cols: J T P W U M
J_245: [161 110 125 137 132 139]
J_335: [112 141 111 111 142 131]
J_652: [178 145 118  57 147 134]
J_909: [100 128 136 143 113 104]
J_21: [147 128 132 164 126 152]
J_946: [110 135 127  84 124 130]
J_523: [220 128 136 143 113 104]
J_116: [ 55 122 140 158 129 126]
J_976: [184 151 136 180 141 125]
col: [147 113 126]  U
[110 135 127  84 124]  J_946
all J_335: [111]  3 4
step -1: [161 110]  [160 109]

cols: R F X Z H E L S C K
J_9: [136 133 134 127 125 133 143 209 136 127]
J_877: [129 131 136 133 132 128 129 130 134 132]
J_334: [128 128 126 128 128 128 129 126 126 128]
J_127: [ 73  92 123 178 160  62 129 117  97 220]
J_881: [126 129 130 131 129 125 133 124 129 130]
J_829: [128 128 120 128 126 128 120 131 126 126]
all J_334: [128]  1 2 4 5 6 10
step +1: [128]  [129]
[136 133 132 128]  J_877
[128 129 126]  J_334
[ 92 123]  J_127
[136 133 134 127 125 133 143 209 136]  J_9
col: [ 73 126]  R

cols: G Q D V N
J_175: [140 149  84 191 124]
J_389: [126  75 110 170 169]
J_104: [191 140  84 149 181]
J_144: [116 116 116 172 116]
J_695: [ 75  82  82  82 142]
J_81: [ 88 142 175 111 122]
J_209: [173  35 136  94 110]
J_393: [115 208  91 117 175]
J_831: [164 112 172 108  54]
col: [191 170 149]  V
all J_144: [116]  1 2 3 5
[ 75 110 170]  J_389
all J_695: [82]  2 3 4
[140 149  84 191]  J_175
col: [ 84 116  82 175 136  91 172]  D
col: [ 82 142  35 208]  Q

cols: bamim kir sudod Lemi vig Zubuf vos nagig
J_758: [177 125 131 230  79 114 169 103]
J_998: [ 78 162  78 162 124 144 143 162]
J_302: [174 162 100 130 116 211 155 164]
J_100: [ 46 110 169  94 186 122  91 163]
J_496: [ 78 162 127 125 149 169 114  66]
[114 169]  J_758
col: [130  94 125]  Lemi
all J_998: [162]  2 4 8
[ 46 110 169  94 186 122]  J_100
col: [130  94]  Lemi
step -1: [78]  [77]

cols: Mugo Keb senup lidi gepe sifuz Nivev
J_850: [ 98 163 145 129 149 157 158]
J_554: [ 84 104 178 225 192  81 135]
J_687: [148 154 145 122 149  72 173]
J_949: [177 156  93  50 150 151 139]
J_368: [173  66 115 141 111 128  89]
J_10: [173 130 111 135 145 119 136]
J_102: [161 113 148 153 145 122 149]
J_415: [ 59 167  73 158  50 218  46]
J_272: [152  84 133 155 114 129 118]
J_930: [191  55 105 158 118 109 100]
[148 153 145 122 149]  J_102
step +1: [ 66 115 141 111]  [ 67 116 142 112]

cols: Posu tuzol Bepen firig lilup dufub Debo pugo Lal movu
J_780: [184 141  84 117  93 148 128 134 100 161]
J_439: [140 141 141 127 123 168 108  86 171 137]
J_772: [153 175 119  50  56 158  82 212 167 121]
J_165: [140 118  69 150 117 158  99 142 156 127]
J_655: [140 180 141  92 123 168 108  86 171 137]
J_727: [136 195 129  58 157 189 146 132 187 138]
J_289: [136 195 129  58 157 189 146 103 187 138]
J_191: [ 60 158 157 119  90 116 127 119 103 130]
J_905: [200 158 130  76 145 114 148 113 149 103]
step +1: [141  84]  [142  85]
all J_439: [141]  2 3
col: [ 84 141 119  69 141]  Bepen
[ 99 142 156 127]  J_165
[158 157 119  90 116 127 119 103]  J_191

cols: purof tubu kobar riku lonu sodin zogar pimul Lef
J_141: [113 106 117  99  81  99 155 155 155]
J_2: [155 113 113 106 114 113  81 143 113]
J_223: [150 129 134 106 109  69  80  97 141]
J_918: [155 114 113 106  81  99 114 138 150]
[114 113 106  81  99 114 138]  J_918
[113 106 114 113  81]  J_2
[114 113  81]  J_2
col: [114 109]  lonu
all J_2: [113]  2 3 6 9
step -1: [99]  [98]
all J_141: [155]  7 8 9

cols: der vap vopa Roreg Futu Gon Denid tofik ran
J_54: [ 94 132 106 101 106 115 127  83  91]
J_232: [ 79 137 119 120  91 126 133  67  90]
J_545: [ 45 158 141 129  54 160 143 100  95]
J_296: [213 105 125 152 235  84 120 167 164]
J_453: [136 122  91  99 152  89 122 121 100]
J_152: [208 106 121 145 230  82 121 161 149]
J_971: [ 59 156 131 135  68 140 139  82  91]
step +1: [106]  [107]
[105 125 152 235  84 120 167]  J_296
step +1: [115]  [116]

cols: Tipo kalu Rud Volet bunat
J_200: [157  37 184 221 102]
J_995: [147 183 216 147 183]
J_235: [157  37 184 105  88]
J_643: [148  73 171  66 102]
col: [ 37 183  37]  kalu
step +1: [105]  [106]
col: [147 105]  Volet
all J_995: [147]  1 4
step +1: [147 183 216 147]  [148 184 217 148]
[105  88]  J_235
all J_235: [105]  4

cols: Dev Safu nul fipe Tol
J_312: [ 39 129 160 158 203]
J_482: [ 59 154 112 128 207]
J_435: [148 167 211  94  91]
J_344: [220 204  82 165 220]
J_823: [ 67 104 121 104 109]
J_726: [ 95 113  71  46 188]
J_384: [ 78 129 110 199  70]
J_694: [220 204  82 165 150]
J_185: [220 204 140 165 220]
J_391: [ 90 215 122  59 174]
J_623: [171 103 101  86  70]
[103 101  86]  J_623
step +1: [220]  [221]
col: [129 154]  Safu
step +1: [59]  [60]
step +1: [122]  [123]

cols: liduv sazo muv dimi rek fel Gopuz nivil sevi
J_703: [146 137  75 118  91 108 168  75 111]
J_184: [137  91 118 108  75 146 178  66  53]
J_641: [134 128  87  98  64 168 108  75 111]
J_341: [ 84  98 150 166 150 141  73 158  59]
J_361: [139 133  79 151  58  96 168  70 218]
J_95: [104 113 126 163 117 137 103 133  88]
col: [178 108  73 168]  Gopuz
[146 137  75 118  91 108]  J_703
[146 178  66  53]  J_184
[108 168  75 111]  J_703
[ 98  64 168 108  75]  J_641
step -1: [150 166]  [149 165]
col: [108  98 166]  dimi

cols: zefin Tem gelu Fozer fas pid zuf
J_135: [ 81 166  81 116 135 125 120]
J_118: [134 166 135  95 103 147 138]
J_534: [132 158  83 158 115 183  89]
J_410: [198  79 170 163 107 152 118]
J_326: [198  79 170 163 107 152 157]
J_110: [116 176 109 116 109 116 109]
J_599: [111 110 163 122 131  24 220]
J_979: [179  98 164 162 108 132 147]
J_69: [109 105 155 111 121 110 175]
all J_110: [109]  3 5 7
col: [109 131 108 121]  fas

cols: piz lafi gasef runat kifo goko fozil
J_722: [145 131 114 107 171 146 136]
J_821: [103 107 174 123 100 146 125]
J_249: [121 135 130 139 129 133 137]
J_464: [119 132  96 156 141 134 151]
J_757: [151 117 113 123 117 124 140]
J_619: [136 150 139 123 144 161 124]
J_356: [ 77  77 230 112  65 164 123]
J_427: [139 128 121 115 100 146 134]
[130 139 129 133 137]  J_249
[103 107 174 123 100 146 125]  J_821

cols: fut vor reti Dulam Tili Pafe Pifop
J_927: [168 126  59  91  98 135 146]
J_900: [168 132  28 132 169 132 168]
J_794: [210 127 153  39  73 132 168]
J_492: [210 127  28  39  73 132 149]
all J_900: [132]  2 4 6
all J_900: [168]  1 7

cols: lene namag sezil mur
J_891: [235  78 186 124]
J_662: [235  78 169 124]
J_469: [127 125 173 127]
[186 124]  J_891
step +1: [78]  [79]
all J_469: [127]  1 4

cols: Gidul fet vesi fof
J_24: [121 119  77 180]
J_997: [ 72 155 163  45]
J_718: [ 88 183  88  88]
J_980: [180 103 108  89]
J_68: [182  95 171 182]
J_486: [109 116 115 102]
all J_68: [171]  3
all J_718: [88]  1 3 4
[ 88 183]  J_718
all J_68: [182]  1 4
[183  88]  J_718
[ 95 171]  J_68
step +1: [155]  [156]

cols: fug simor pena Taf nizu momab Nabo
J_269: [138 137 137 138 137 138 138]
J_600: [112 211 135 117  51 124 174]
J_956: [ 63 156 146  95 142 127 137]
J_790: [147 147 147 142 132 142 142]
J_216: [117 184 132 114  94 173 148]
J_969: [ 78 214 117 136 118  94  95]
J_480: [146 153 147  76 118 160 146]
[156 146  95 142]  J_956
[132 114  94 173 148]  J_216
all J_269: [137]  2 3 5
all J_269: [138]  1 4 6 7
col: [147 184 214]  simor
all J_790: [147]  1 2 3

cols: lekir zubid misat Ziba Kot Tirov loz
J_392: [129 129 138 210 223 224 223]
J_539: [129 128 127 129 128 133 189]
J_376: [127 130 182 223 225 223 223]
J_241: [127 128 128 128 128 134 195]
J_395: [138 204 222 223 223 223 223]
J_921: [127 127 127 130 173 221 224]
J_862: [128 127 138 206 223 224 224]
J_721: [130 169 221 223 224 224 222]
J_421: [138 129 210 129 165 221 224]
J_607: [128 129 127 127 128 133 189]
[128 129]  J_607
[129 129 138 210]  J_392
step +1: [127]  [128]
[169 221 223 224]  J_721
step +1: [138 206]  [139 207]
[225 223 223]  J_376
[206 223]  J_862

cols: viluf degev bora bakob benal tuzub Vegam vugop Rak Vab
J_44: [147 207 237 192 167 148  93 115  85  78]
J_93: [117 105 120 175 158 206 242 189 174 150]
J_987: [132 121 109 121 176 149 212 233 192 173]
J_782: [127 171 153 204 237 191 174 144  98 109]
J_148: [211 211 129 174 211 122 174 173 211 174]
J_959: [107 119 169 152 208 240 195 169 151  99]
J_375: [202 238 191 170 143 104 101  92  80 129]
J_320: [131 136 119 106 126 173 152 206 244 197]
J_540: [174 151 209 237 191 173 145 104 110  85]
all J_540: [145]  7
[117 105 120 175 158 206]  J_93
col: [192  98 211 151  80 244]  Rak
[121 109 121 176]  J_987
col: [192 175 121 204 174 152 170]  bakob
all J_148: [174]  4 7 10

cols: bopiv lepud Rasor mozon Befos lazup
J_574: [173  88 144 144  90  76]
J_503: [ 47 163 142  93 122 135]
J_98: [177 166 134 128 128 212]
J_450: [92 92 48 48 92 48]
J_712: [143 128 153 191 128 128]
J_370: [142 176 176 142 176 124]
step -1: [163 142  93]  [162 141  92]
step +1: [142]  [143]
all J_712: [128]  2 5 6
all J_450: [48]  3 4 6
step -1: [177 166 134]  [176 165 133]
all J_370: [176]  2 3 5

cols: kivat Lobof vof vikav fov Zofi
J_644: [ 79 126  70 127 117 176]
J_745: [ 83 142 138 129 122 156]
J_77: [104 125 139 136 107 146]
all J_77: [139]  3
[117 176]  J_644

